Below is a small trained network, with its code and all its weights. Each question gives an input and a class and asks what happens when units are switched off, that is, made to give their printed mean instead of their output.

import numpy as np


def w(rows, s, z=0):
    codes = np.array(rows[::2]) - 128.0
    scale = np.full(codes.shape[1], s)
    scale[-1] = z or s
    return codes * scale


def f(y):
    return np.maximum(y, 0)


def log_softmax(a):
    a = a - a.max(-1, keepdims=True)
    return a - np.log(np.exp(a).sum(-1, keepdims=True))


def net(x, mask):
    res = np.array(x, float).reshape(1, 2) / 4 @ E
    y = f(res @ A[0][:, :-1].T + A[0][:, -1])
    res = res + np.where(mask, y, B[0][:, -1]) @ B[0][:, :-1]
    return log_softmax(res[-1] @ U[:, :-1].T + U[:, -1])


A, B = {}, {}
E = w([
[71,251,164,58],'x0',
[113,241,203,192],'x1',
],0.013)
A[0] = w([
[119,169,146,76,226],'neuron 0',
[114,152,192,166,54],'neuron 1',
[76,146,161,41,187],'neuron 2',
[111,164,175,9,198],'neuron 3',
[177,115,90,43,35],'neuron 4',
[161,132,82,95,58],'neuron 5',
[178,107,109,209,187],'neuron 6',
[192,187,203,170,27],'neuron 7',
[147,169,145,137,113],'neuron 8',
[130,102,139,168,167],'neuron 9',
[118,197,122,239,7],'neuron 10',
[179,93,87,237,204],'neuron 11',
[132,92,113,28,31],'neuron 12',
[161,184,149,67,244],'neuron 13',
[150,154,154,199,52],'neuron 14',
[118,203,72,58,214],'neuron 15',
[161,111,94,196,212],'neuron 16',
[114,85,71,26,53],'neuron 17',
[174,144,103,138,120],'neuron 18',
],0.015,0.0015)
B[0] = w([
[164,163,101,88,205],'neuron 0',
[75,104,114,190,197],'neuron 1',
[177,83,81,61,221],'neuron 2',
[218,107,111,36,242],'neuron 3',
[71,185,189,198,199],'neuron 4',
[65,168,152,170,165],'neuron 5',
[194,82,56,7,218],'neuron 6',
[74,122,206,174,221],'neuron 7',
[139,110,125,156,177],'neuron 8',
[157,108,72,83,172],'neuron 9',
[94,154,183,185,222],'neuron 10',
[130,71,100,92,253],'neuron 11',
[63,196,255,204,207],'neuron 12',
[166,134,85,118,209],'neuron 13',
[81,156,206,154,187],'neuron 14',
[143,42,56,89,224],'neuron 15',
[158,73,80,39,207],'neuron 16',
[77,170,185,219,235],'neuron 17',
[132,144,174,95,144],'neuron 18',
],0.0087,0.014)
U = w([
[191,71,50,19,247],'0',
[59,116,153,253,9],'1',
],0.014,0.0012)

Each question gives the input, the list of numbers given to net, and the class t.
The units are the neurons (one row each of A and B). Each row of codes is followed by its name. A weight is (code - 128) times the scale printed after its matrix; where a second scale follows, it is the last column's (A, B and U).
mask holds one flag per neuron, in row order. A switched-off neuron (its flag False) gives its mean, the last column of its row in B, instead of its output. The means were averaged over made-up inputs and are rounded, as every weight is.
A unit's drop is (log p(t) with every unit on - log p(t) with that unit switched off) / (log p(t) with every unit on - log p(t) with every unit switched off).
most important unit: the unit with the biggest drop
k most important neurons: the k neurons with the biggest drops, biggest first
drop when u is switched off: that unit's drop, to one decimal
input [5,5], class 0: 3 most important neurons	[neuron 3; neuron 17; neuron 2]
input [5,4], class 0: most important unit	neuron 3
input [-7,7], class 0: 4 most important neurons	[neuron 6; neuron 16; neuron 17; neuron 11]
input [4,4], class 0: 3 most important neurons	[neuron 3; neuron 17; neuron 12]
input [-6,-7], class 1: 4 most important neurons	[neuron 17; neuron 12; neuron 4; neuron 3]
input [2,-3], class 1: 2 most important neurons	[neuron 6; neuron 16]
input [-8,7], class 0: drop when neuron 6 is switched off	1.9
input [1,2], class 1: drop when neuron 16 is switched off	0.4
input [-7,6], class 0: drop when neuron 6 is switched off	1.6
input [0,-1], class 1: drop when neuron 6 is switched off	0.6
